Here is a tiny trained network, its code and every weight. The questions are about switching its units off for an input and a class, where a switched-off unit gives its printed mean instead of its output.

import numpy as np


def w(rows, s, z=0):
    codes = np.array(rows[::2]) - 128.0
    scale = np.full(codes.shape[1], s)
    scale[-1] = z or s
    return codes * scale


def f(y):
    return y / 2 * (1 + np.tanh(0.7978845608 * (y + 0.044715 * y**3)))


def log_softmax(a):
    a = a - a.max(-1, keepdims=True)
    return a - np.log(np.exp(a).sum(-1, keepdims=True))


def net(x, mask):
    res = np.array(x, float).reshape(1, 6) / 4 @ E
    y = f(res @ A[0][:, :-1].T + A[0][:, -1])
    res = res + np.where(mask, y, B[0][:, -1]) @ B[0][:, :-1]
    return log_softmax(res[-1] @ U[:, :-1].T + U[:, -1])


A, B = {}, {}
E = w([
[68,122,227,103,187],'x0',
[73,70,153,143,104],'x1',
[174,216,156,106,83],'x2',
[106,255,54,187,84],'x3',
[208,133,164,180,149],'x4',
[138,123,127,128,126],'x5',
],0.0098)
A[0] = w([
[177,124,59,117,115,91],'N0',
[41,208,210,182,103,118],'N1',
[186,40,155,152,54,73],'N2',
[151,121,187,78,95,52],'N3',
[118,132,106,31,144,167],'N4',
[141,98,190,129,116,5],'N5',
[95,213,169,129,66,148],'N6',
[100,122,186,1,123,233],'N7',
[112,148,130,81,69,153],'N8',
[131,152,56,173,62,216],'N9',
[119,19,102,90,101,251],'N10',
[165,38,122,117,135,190],'N11',
[201,161,173,22,146,215],'N12',
[12,132,80,184,113,206],'N13',
[147,86,12,198,175,249],'N14',
[155,114,178,87,72,115],'N15',
[126,147,81,30,83,175],'N16',
[102,161,124,150,139,46],'N17',
[35,187,97,195,61,251],'N18',
[117,182,165,115,92,228],'N19',
[141,126,203,66,149,9],'N20',
[125,70,235,53,237,59],'N21',
[183,84,109,121,210,153],'N22',
],0.0099,0.003)
B[0] = w([
[132,81,156,151,101,180],'N0',
[151,95,69,185,173,185],'N1',
[184,151,78,115,133,163],'N2',
[117,188,164,176,80,146],'N3',
[184,136,149,165,182,155],'N4',
[82,180,142,91,95,145],'N5',
[183,122,57,191,114,196],'N6',
[179,82,192,139,156,199],'N7',
[219,120,64,182,92,155],'N8',
[126,114,235,205,85,241],'N9',
[255,113,117,82,172,202],'N10',
[167,103,33,91,208,186],'N11',
[233,150,171,152,120,190],'N12',
[170,83,180,160,209,203],'N13',
[154,33,189,207,79,222],'N14',
[185,150,222,109,17,147],'N15',
[187,224,217,193,131,179],'N16',
[209,131,130,179,93,136],'N17',
[236,57,136,173,97,246],'N18',
[201,170,116,223,115,176],'N19',
[55,185,227,59,53,165],'N20',
[93,104,168,96,171,236],'N21',
[159,126,108,131,227,173],'N22',
],0.006,0.011)
U = w([
[141,92,107,149,183,251],'0',
[129,104,182,154,123,179],'1',
[164,145,132,141,145,246],'2',
[130,138,109,161,68,11],'3',
[78,159,116,75,251,5],'4',
],0.012,0.003)

Each question gives the input, the list of numbers given to net, and the class t.
The units are the neurons (one row each of A and B). Each row of codes is followed by its name. A weight is (code - 128) times the scale printed after its matrix; where a second scale follows, it is the last column's (A, B and U).
mask holds one flag per neuron, in row order. A switched-off neuron (its flag False) gives its mean, the last column of its row in B, instead of its output. The means were averaged over made-up inputs and are rounded, as every weight is.
A unit's drop is (log p(t) with every unit on - log p(t) with that unit switched off) / (log p(t) with every unit on - log p(t) with every unit switched off).
The circuit of an input: a set's keep is (log p(t) with only the set's units on - log p(t) with every unit switched off) / (log p(t) with every unit on - log p(t) with every unit switched off). Starting from the 12 units with the biggest drops (on a tie, the unit counted first), units are removed one at a time, each time the one whose removal leaves the highest keep (on an exact tie, the one counted first), for as long as the keep stays at least 0.8.
circuit, biggest first: the units of the circuit, biggest drop first
k most important neurons: the k neurons with the biggest drops, biggest first
drop when u is switched off: that unit's drop, to one decimal
input [-7,2,-1,3,-1,1], class 1: circuit, biggest first => [N9 N14]
input [-4,4,7,-8,7,8], class 2: circuit, biggest first => [N2 N14 N12]
input [-7,6,3,-4,-6,1], class 2: circuit, biggest first => [N10 N16 N2]
input [-3,-1,-5,6,-6,3], class 1: circuit, biggest first => [N13 N9 N14]
input [7,6,-2,4,6,7], class 0: circuit, biggest first => [N1 N9]
input [-8,-5,-4,7,-8,-1], class 1: 3 most important neurons => [N13 N9 N14]
input [-8,-6,-2,7,-5,-7], class 1: 2 most important neurons => [N9 N13]
input [-4,-3,-2,6,1,-1], class 1: 3 most important neurons => [N9 N14 N13]
input [-3,4,4,1,5,3], class 3: most important neuron => [N13]
input [-5,2,-6,3,-8,0], class 1: drop when N10 is switched off => -0.1
input [-7,-1,5,3,8,5], class 3: drop when N7 is switched off => 0.1
input [-5,-2,3,1,8,7], class 3: drop when N10 is switched off => 0.2
input [-1,-7,5,7,7,2], class 3: drop when N6 is switched off => 0.1
input [-7,-6,-2,7,-5,6], class 1: most important neuron => [N9]
